Below are the code and all the weights of a small trained network. Each question names an input and a class and asks about switching units off, where a switched-off unit gives its printed mean instead of its output.

import numpy as np


def w(rows, s, z=0):
    codes = np.array(rows[::2]) - 128.0
    scale = np.full(codes.shape[1], s)
    scale[-1] = z or s
    return codes * scale


def f(y):
    return np.maximum(y, 0)


def log_softmax(a):
    a = a - a.max(-1, keepdims=True)
    return a - np.log(np.exp(a).sum(-1, keepdims=True))


def net(x, mask):
    res = np.array(x, float).reshape(1, 3) / 4 @ E
    y = f(res @ A[0][:, :-1].T + A[0][:, -1])
    res = res + np.where(mask, y, B[0][:, -1]) @ B[0][:, :-1]
    return log_softmax(res[-1] @ U[:, :-1].T + U[:, -1])


A, B = {}, {}
E = w([
[111,141,183,11,173,173,122,95,253,43,163],'x0',
[102,51,81,133,225,254,147,53,79,186,96],'x1',
[151,50,93,233,76,209,150,112,189,13,119],'x2',
],0.01)
A[0] = w([
[127,122,120,87,161,144,123,97,173,95,155,22],'neuron 1',
[144,114,127,143,158,166,117,129,116,149,130,64],'neuron 2',
[133,103,93,220,88,97,116,161,96,174,127,5],'neuron 3',
[121,112,127,229,84,178,131,128,157,25,121,170],'neuron 4',
[117,123,103,176,109,167,121,131,161,77,119,149],'neuron 5',
[123,113,108,120,149,184,141,146,118,145,121,104],'neuron 6',
[111,124,119,218,86,108,127,139,74,164,113,34],'neuron 7',
[115,145,152,105,91,58,130,127,119,119,127,123],'neuron 8',
[121,152,131,85,152,141,114,116,150,67,100,20],'neuron 9',
[139,131,106,234,117,82,131,127,57,154,116,31],'neuron 10',
[154,114,124,132,159,155,95,104,109,127,124,115],'neuron 11',
[134,143,119,130,73,39,136,147,162,95,107,99],'neuron 12',
[129,173,133,16,174,50,118,135,94,227,128,178],'neuron 13',
[134,151,149,169,51,18,107,167,154,55,139,83],'neuron 14',
[149,128,126,148,121,141,117,131,108,101,123,101],'neuron 15',
[124,123,129,9,151,168,127,141,215,37,122,22],'neuron 16',
[154,78,120,202,103,158,125,124,164,62,139,168],'neuron 17',
[111,66,124,140,208,240,126,98,88,186,115,100],'neuron 18',
],0.013,0.0031)
B[0] = w([
[143,133,180,165,111,119,116,120,137,103,140,172],'neuron 1',
[119,161,112,142,150,151,125,114,136,123,120,148],'neuron 2',
[128,119,213,174,104,163,124,125,139,127,134,188],'neuron 3',
[108,64,96,49,159,79,117,131,85,183,106,204],'neuron 4',
[109,101,125,70,145,104,119,139,123,146,113,170],'neuron 5',
[138,167,93,145,136,108,129,116,139,106,121,154],'neuron 6',
[144,131,213,140,124,108,129,109,150,92,153,186],'neuron 7',
[129,150,79,141,154,154,139,116,123,127,131,183],'neuron 8',
[131,136,187,166,121,132,147,126,129,125,113,167],'neuron 9',
[123,100,220,154,126,147,130,119,157,93,139,195],'neuron 10',
[107,145,103,147,136,168,137,124,130,147,134,149],'neuron 11',
[127,163,50,155,106,145,141,105,141,110,127,197],'neuron 12',
[108,45,121,28,141,79,117,154,92,188,94,250],'neuron 13',
[144,200,20,168,146,170,130,125,141,103,135,234],'neuron 14',
[126,138,147,130,134,102,118,146,112,133,126,141],'neuron 15',
[135,113,231,205,105,153,128,117,139,100,152,231],'neuron 16',
[124,112,130,36,129,99,129,160,98,196,112,189],'neuron 17',
[149,204,5,163,108,142,134,135,147,91,144,209],'neuron 18',
],0.017,0.023)
U = w([
[99,90,142,65,134,73,116,157,95,179,113,249],'0',
[150,197,65,154,114,156,150,118,147,114,150,92],'1',
[141,105,251,171,76,134,130,108,153,109,168,29],'2',
],0.013,0.002)

Each question gives the input, the list of numbers given to net, and the class t.
The units are the neurons (one row each of A and B). Each row of codes is followed by its name. A weight is (code - 128) times the scale printed after its matrix; where a second scale follows, it is the last column's (A, B and U).
mask holds one flag per neuron, in row order. A switched-off neuron (its flag False) gives its mean, the last column of its row in B, instead of its output. The means were averaged over made-up inputs and are rounded, as every weight is.
A unit's drop is (log p(t) with every unit on - log p(t) with that unit switched off) / (log p(t) with every unit on - log p(t) with every unit switched off).
The circuit of an input: a set's keep is (log p(t) with only the set's units on - log p(t) with every unit switched off) / (log p(t) with every unit on - log p(t) with every unit switched off). Starting from the 12 units with the biggest drops (on a tie, the unit counted first), units are removed one at a time, each time the one whose removal leaves the highest keep (on an exact tie, the one counted first), for as long as the keep stays at least 0.8.
circuit, biggest first: the units of the circuit, biggest drop first
unit that matters most: the unit with the biggest drop
k most important neurons: the k neurons with the biggest drops, biggest first
drop of u: that unit's drop, to one decimal
input [-4,-7,-4], class 1: unit that matters most -> neuron 14
input [7,5,8], class 0: 2 most important neurons -> (neuron 4; neuron 17)
input [-4,5,-1], class 1: 2 most important neurons -> (neuron 18; neuron 16)
input [-8,-1,6], class 2: 2 most important neurons -> (neuron 3; neuron 10)
input [-1,7,7], class 0: 4 most important neurons -> (neuron 4; neuron 17; neuron 14; neuron 5)
input [-8,6,2], class 2: 3 most important neurons -> (neuron 10; neuron 3; neuron 7)
input [-7,3,5], class 2: 2 most important neurons -> (neuron 10; neuron 3)
input [-6,5,2], class 2: 2 most important neurons -> (neuron 10; neuron 14)
input [7,4,-6], class 2: 4 most important neurons -> (neuron 16; neuron 4; neuron 1; neuron 17)
input [-3,-1,3], class 0: 3 most important neurons -> (neuron 16; neuron 4; neuron 17)
input [8,3,6], class 2: 3 most important neurons -> (neuron 16; neuron 13; neuron 1)
input [5,6,-5], class 1: 3 most important neurons -> (neuron 18; neuron 4; neuron 17)
input [4,-5,-4], class 1: 3 most important neurons -> (neuron 14; neuron 4; neuron 17)
input [-7,5,8], class 0: circuit, biggest first -> (neuron 4)
input [6,-2,6], class 0: 4 most important neurons -> (neuron 4; neuron 17; neuron 5; neuron 10)
input [5,1,8], class 0: drop of neuron 4 -> 0.7
input [-1,8,-5], class 1: drop of neuron 18 -> 5.0
input [6,2,-4], class 2: drop of neuron 16 -> 0.8
input [5,-6,8], class 0: drop of neuron 17 -> 0.4
input [7,-4,8], class 0: circuit, biggest first -> (neuron 4)
